Below are the code and all the weights of a small trained network. Each question names an input and a target symbol and asks about switching units off, where a switched-off unit gives its printed mean instead of its output.

import numpy as np


def w(rows, s, z=0):
    codes = np.array(rows[::2]) - 128.0
    scale = np.full(codes.shape[1], s)
    scale[-1] = z or s
    return codes * scale


def f(y):
    return np.maximum(y, 0)


def softmax(a):
    e = np.exp(a - a.max(-1, keepdims=True))
    return e / e.sum(-1, keepdims=True)


def log_softmax(a):
    a = a - a.max(-1, keepdims=True)
    return a - np.log(np.exp(a).sum(-1, keepdims=True))


def net(x, mask):
    ids = ['ΔΘΠΩαβγζημξστ'.index(c) for c in x.split()]
    T = len(ids)
    res = E[ids] + P[:T]
    u = 0
    for l in range(2):
        q, k, v = (res @ M[l].T for M in (Q, K, V))
        z = softmax(np.where(np.tri(T) > 0, q @ k.T / 2**0.5, -1e9)) @ v
        res = res + np.where(mask[u], z, O[l][:, -1]) @ O[l][:, :-1]
        u += 1
        y = f(res @ A[l][:, :-1].T + A[l][:, -1])
        res = res + np.where(mask[u : u + 12], y, B[l][:, -1]) @ B[l][:, :-1]
        u += 12
    return log_softmax(res[-1] @ U[:, :-1].T + U[:, -1])


Q, K, V, O, A, B = {}, {}, {}, {}, {}, {}
E = w([
[144,160,181,162,167,115,129],'Δ',
[24,114,147,117,169,85,99],'Θ',
[50,120,214,160,51,85,135],'Π',
[42,67,153,68,108,26,156],'Ω',
[158,94,82,107,185,13,115],'α',
[166,149,144,149,178,95,107],'β',
[135,98,141,72,85,123,229],'γ',
[120,125,140,119,93,103,195],'ζ',
[37,148,193,142,139,143,182],'η',
[67,96,71,154,231,89,168],'μ',
[47,187,165,67,159,218,72],'ξ',
[208,117,95,25,20,32,90],'σ',
[162,71,99,190,8,150,192],'τ',
],0.012)
P = w([
[150,171,69,119,211,117,255],'0',
[18,90,196,134,122,74,99],'1',
[26,65,151,114,104,57,126],'2',
[61,106,128,140,101,115,144],'3',
[87,102,82,140,90,116,158],'4',
[76,116,82,168,87,90,151],'5',
[63,124,107,192,96,66,138],'6',
],0.0062)
Q[0] = w([
[85,179,122,147,155,125,230],'L0H1',
[1,116,139,108,105,13,189],'L0H1',
],0.0064)
K[0] = w([
[102,132,63,66,121,149,36],'L0H1',
[203,239,3,171,56,201,125],'L0H1',
],0.0061)
V[0] = w([
[156,126,145,1,57,127,44],'L0H1',
[97,49,82,183,46,118,161],'L0H1',
],0.0068)
O[0] = w([
[129,141,174,30,77,36,41,43],'L0H1',
[139,8,194,119,140,113,118,252],'L0H1',
],0.011,0.002)
A[0] = w([
[155,238,110,133,143,116,162,178],'L0N1',
[155,184,94,153,167,79,105,168],'L0N2',
[94,145,133,103,207,106,101,130],'L0N3',
[161,122,182,125,97,50,195,230],'L0N4',
[71,120,133,167,136,169,166,170],'L0N5',
[83,2,214,136,106,163,98,192],'L0N6',
[116,97,77,74,91,107,154,253],'L0N7',
[131,82,179,55,96,124,31,88],'L0N8',
[106,128,139,180,184,212,120,117],'L0N9',
[188,80,180,158,107,119,173,172],'L0N10',
[162,113,109,87,95,74,176,190],'L0N11',
[188,157,62,88,220,135,99,148],'L0N12',
],0.0073,0.0054)
B[0] = w([
[57,177,73,98,83,176,149,155],'L0N1',
[57,148,104,181,83,115,159,154],'L0N2',
[121,184,156,159,190,97,2,167],'L0N3',
[83,169,120,114,179,144,51,244],'L0N4',
[105,134,137,141,165,164,194,213],'L0N5',
[209,177,114,196,140,99,113,254],'L0N6',
[137,173,143,163,179,141,92,241],'L0N7',
[153,117,71,159,182,150,160,185],'L0N8',
[138,113,133,154,87,153,173,170],'L0N9',
[113,135,156,108,201,178,103,187],'L0N10',
[67,176,161,162,212,157,122,202],'L0N11',
[99,148,110,206,54,70,137,145],'L0N12',
],0.0072,0.0084)
Q[1] = w([
[100,255,137,184,197,178,108],'L1H1',
[115,179,146,160,206,150,85],'L1H1',
],0.0069)
K[1] = w([
[94,255,71,86,204,143,168],'L1H1',
[120,205,98,92,142,110,220],'L1H1',
],0.0056)
V[1] = w([
[117,98,162,58,180,253,163],'L1H1',
[178,177,34,154,85,166,192],'L1H1',
],0.0076)
O[1] = w([
[61,97,250,67,164,71,146,180],'L1H1',
[105,34,104,106,42,117,69,255],'L1H1',
],0.011,0.012)
A[1] = w([
[142,255,169,191,204,122,143,57],'L1N1',
[150,99,159,26,51,86,165,84],'L1N2',
[41,145,90,78,157,177,140,252],'L1N3',
[132,144,134,200,239,77,157,209],'L1N4',
[126,86,252,104,111,127,187,110],'L1N5',
[74,146,93,109,172,106,136,202],'L1N6',
[215,95,230,197,145,188,45,170],'L1N7',
[64,86,80,209,158,137,225,110],'L1N8',
[116,209,190,107,187,113,166,103],'L1N9',
[109,126,200,87,197,69,191,58],'L1N10',
[158,203,132,162,128,200,192,66],'L1N11',
[134,156,190,68,84,71,122,249],'L1N12',
],0.0064,0.003)
B[1] = w([
[184,82,123,59,46,39,215,229],'L1N1',
[163,157,175,175,146,3,147,174],'L1N2',
[115,189,184,206,110,104,36,213],'L1N3',
[157,60,142,85,81,191,71,255],'L1N4',
[147,160,47,201,200,48,159,239],'L1N5',
[176,182,223,162,127,183,128,203],'L1N6',
[120,93,65,71,225,203,106,197],'L1N7',
[246,93,228,134,91,128,113,210],'L1N8',
[98,109,60,31,93,165,132,212],'L1N9',
[73,138,25,105,106,125,232,231],'L1N10',
[119,169,138,91,143,42,109,147],'L1N11',
[177,146,39,102,216,86,88,199],'L1N12',
],0.0056,0.0098)
U = w([
[109,98,122,99,31,129,127,3],'Δ',
[140,176,255,178,172,178,56,162],'Θ',
[161,108,133,108,105,148,147,143],'Π',
[159,109,164,44,46,129,145,87],'Ω',
[144,148,26,220,139,136,124,156],'α',
[120,95,21,123,46,133,144,71],'β',
[63,133,36,100,119,161,157,118],'γ',
[80,135,104,136,136,164,134,159],'ζ',
[141,141,117,178,97,68,167,203],'η',
[211,58,184,154,85,83,121,87],'μ',
[58,186,118,125,80,149,99,199],'ξ',
[184,159,78,88,111,91,61,180],'σ',
[181,32,60,122,171,173,132,70],'τ',
],0.0063,0.0029)

Each question gives the input, a string of symbols that net reads in full, and the target symbol t.
The units are the heads (2 rows each of Q, K, V and O) and the neurons (one row each of A and B). Each row of codes is followed by its name. A weight is (code - 128) times the scale printed after its matrix; where a second scale follows, it is the last column's (O, A, B and U).
mask holds one flag per unit, layer by layer, with each layer's heads first. A switched-off unit (its flag False) gives its mean, the last column of its rows in O or B, instead of its output. The means were averaged over made-up inputs and are rounded, as every weight is.
A unit's drop is (log p(t) with every unit on - log p(t) with that unit switched off) / (log p(t) with every unit on - log p(t) with every unit switched off).
The circuit of an input: a set's keep is (log p(t) with only the set's units on - log p(t) with every unit switched off) / (log p(t) with every unit on - log p(t) with every unit switched off). Starting from the 12 units with the biggest drops (on a tie, the unit counted first), units are removed one at a time, each time the one whose removal leaves the highest keep (on an exact tie, the one counted first), for as long as the keep stays at least 0.8.
circuit, biggest first: the units of the circuit, biggest drop first
k most important neurons: the k neurons with the biggest drops, biggest first
k most important neurons of layer l: the k neurons of layer l with the biggest drops, biggest first
input ξ ξ Θ Θ, target ξ: circuit, biggest first => L0H1, L0N6, L0N1, L1N3
input Ω τ Π τ Θ, target τ: circuit, biggest first => L0H1, L1N7, L0N6, L1N3
input σ Ω β, target σ: circuit, biggest first => L0H1, L1H1, L1N1, L1N11
input α γ η η α Θ Δ, target α: most important neuron => L0N12
input μ α σ Ω α Δ, target μ: circuit, biggest first => L1H1, L0H1, L0N5
input σ β Δ, target σ: circuit, biggest first => L0H1, L1H1, L1N1, L1N11
input Θ ζ Ω α Θ Θ τ, target τ: 4 most important neurons of layer 1 => L1N7, L1N3, L1N6, L1N2
input Π σ η, target σ: circuit, biggest first => L0H1, L1N12
input η α τ, target τ: circuit, biggest first => L1N7, L0H1, L0N10
input η ξ σ ξ β μ, target η: 2 most important neurons => L0N5, L0N1
input μ β μ ζ, target μ: 2 most important neurons of layer 0 => L0N5, L0N12
input Θ Θ η, target Θ: circuit, biggest first => L1N1, L1N10
input η Δ Ω, target η: 3 most important neurons of layer 1 => L1N5, L1N2, L1N10
input γ ζ Θ Θ, target γ: most important neuron => L1N10
input τ ζ Θ, target τ: circuit, biggest first => L0H1, L0N6, L1N7, L1N3
input η σ Ω ζ μ α Δ, target η: 2 most important neurons of layer 1 => L1N5, L1N2
input Θ μ μ, target Θ: 2 most important neurons of layer 1 => L1N1, L1N8
input σ Θ μ, target σ: circuit, biggest first => L0H1, L1H1, L1N1, L0N3
input μ η μ η σ σ Ω, target σ: circuit, biggest first => L0H1, L1N12
input α α α, target α: circuit, biggest first => L1H1
input γ α σ μ, target γ: 2 most important neurons => L1N10, L1N9
input μ Δ Θ, target μ: 2 most important neurons of layer 1 => L1N8, L1N10
input η μ Ω σ ζ, target η: 4 most important neurons of layer 0 => L0N6, L0N5, L0N1, L0N3
input σ β Δ Ω β α γ, target σ: 3 most important neurons => L1N1, L1N11, L0N5
